Below are the code and all the weights of a small trained network. Each question names an input and a class and asks about switching units off, where a switched-off unit gives its printed mean instead of its output.

import numpy as np


def w(rows, s, z=0):
    codes = np.array(rows[::2]) - 128.0
    scale = np.full(codes.shape[1], s)
    scale[-1] = z or s
    return codes * scale


def f(y):
    return np.maximum(y, 0)


def log_softmax(a):
    a = a - a.max(-1, keepdims=True)
    return a - np.log(np.exp(a).sum(-1, keepdims=True))


def net(x, mask):
    res = np.array(x, float).reshape(1, 6) / 4 @ E
    y = f(res @ A[0][:, :-1].T + A[0][:, -1])
    res = res + np.where(mask, y, B[0][:, -1]) @ B[0][:, :-1]
    return log_softmax(res[-1] @ U[:, :-1].T + U[:, -1])


A, B = {}, {}
E = w([
[127,177,116,1,194,198,213,97],'x0',
[93,174,74,113,174,51,105,102],'x1',
[87,168,202,21,103,168,26,143],'x2',
[108,79,189,79,84,124,239,84],'x3',
[31,213,127,162,149,238,197,193],'x4',
[71,41,161,139,212,160,32,78],'x5',
],0.009)
A[0] = w([
[108,178,94,165,163,202,89,166,57],'N0',
[124,110,178,106,97,170,70,160,139],'N1',
[124,86,88,251,117,96,110,136,150],'N2',
[62,154,138,87,177,170,127,97,67],'N3',
[59,111,139,120,176,148,123,97,128],'N4',
[146,154,100,98,110,63,92,106,135],'N5',
[116,130,114,107,163,136,144,79,91],'N6',
[119,149,70,175,173,187,93,159,251],'N7',
[104,196,110,127,70,150,186,213,173],'N8',
[234,145,101,104,106,130,157,172,128],'N9',
[110,78,150,123,93,169,102,111,97],'N10',
[89,122,110,83,200,130,109,97,143],'N11',
[86,141,151,76,139,167,158,115,11],'N12',
],0.014,0.0022)
B[0] = w([
[136,71,84,184,125,209,163,108,213],'N0',
[170,192,170,91,178,164,143,146,205],'N1',
[113,131,48,154,143,12,64,159,252],'N2',
[81,81,110,177,152,97,130,150,211],'N3',
[83,107,152,149,128,147,156,168,190],'N4',
[128,179,106,136,115,76,103,153,194],'N5',
[130,107,124,153,138,163,156,120,167],'N6',
[147,121,59,178,130,143,111,138,214],'N7',
[143,165,230,114,198,154,113,186,250],'N8',
[104,95,117,103,165,196,115,59,206],'N9',
[201,153,155,142,130,122,120,135,178],'N10',
[105,108,125,147,156,99,134,176,198],'N11',
[104,99,105,141,117,89,71,157,198],'N12',
],0.012,0.015)
U = w([
[97,120,131,125,76,129,121,131,6],'0',
[105,147,103,27,129,109,77,5,129],'1',
[181,161,154,104,141,218,132,99,206],'2',
[117,75,136,134,160,142,208,42,19],'3',
[114,122,50,157,116,39,92,115,219],'4',
[81,101,107,178,168,139,119,148,199],'5',
[122,194,204,89,161,106,104,161,139],'6',
],0.013,0.0022)

Each question gives the input, the list of numbers given to net, and the class t.
The units are the neurons (one row each of A and B). Each row of codes is followed by its name. A weight is (code - 128) times the scale printed after its matrix; where a second scale follows, it is the last column's (A, B and U).
mask holds one flag per neuron, in row order. A switched-off neuron (its flag False) gives its mean, the last column of its row in B, instead of its output. The means were averaged over made-up inputs and are rounded, as every weight is.
A unit's drop is (log p(t) with every unit on - log p(t) with that unit switched off) / (log p(t) with every unit on - log p(t) with every unit switched off).
The circuit of an input: a set's keep is (log p(t) with only the set's units on - log p(t) with every unit switched off) / (log p(t) with every unit on - log p(t) with every unit switched off). Starting from the 12 units with the biggest drops (on a tie, the unit counted first), units are removed one at a time, each time the one whose removal leaves the highest keep (on an exact tie, the one counted first), for as long as the keep stays at least 0.8.
units of the circuit, in order: the units of the circuit, biggest drop first
k most important neurons: the k neurons with the biggest drops, biggest first
drop of u: that unit's drop, to one decimal
input [7,0,-4,8,0,-6], class 2: units of the circuit, in order -> [N8 N9]
input [-1,-3,8,5,4,6], class 6: units of the circuit, in order -> [N1]
input [6,2,7,5,-3,1], class 5: 2 most important neurons -> [N3 N8]
input [0,4,5,2,-8,-2], class 1: 3 most important neurons -> [N8 N2 N3]
input [4,-8,-1,5,-7,-1], class 3: 2 most important neurons -> [N8 N2]
input [-1,4,2,1,-7,-6], class 1: 2 most important neurons -> [N2 N9]
input [-5,-8,8,6,-2,6], class 6: 2 most important neurons -> [N0 N9]
input [7,6,-4,6,-2,-8], class 2: units of the circuit, in order -> [N9 N8]
input [3,-8,2,5,1,-1], class 6: 2 most important neurons -> [N0 N12]
input [1,-2,-1,8,5,-1], class 6: 2 most important neurons -> [N8 N0]
input [-7,-2,-8,-8,5,1], class 4: drop of N2 -> 1.0
input [-4,0,-1,-6,0,5], class 4: drop of N2 -> 0.2
input [-2,-6,5,-2,-5,6], class 6: drop of N0 -> 0.3
input [-8,6,1,2,6,5], class 4: units of the circuit, in order -> [N2]
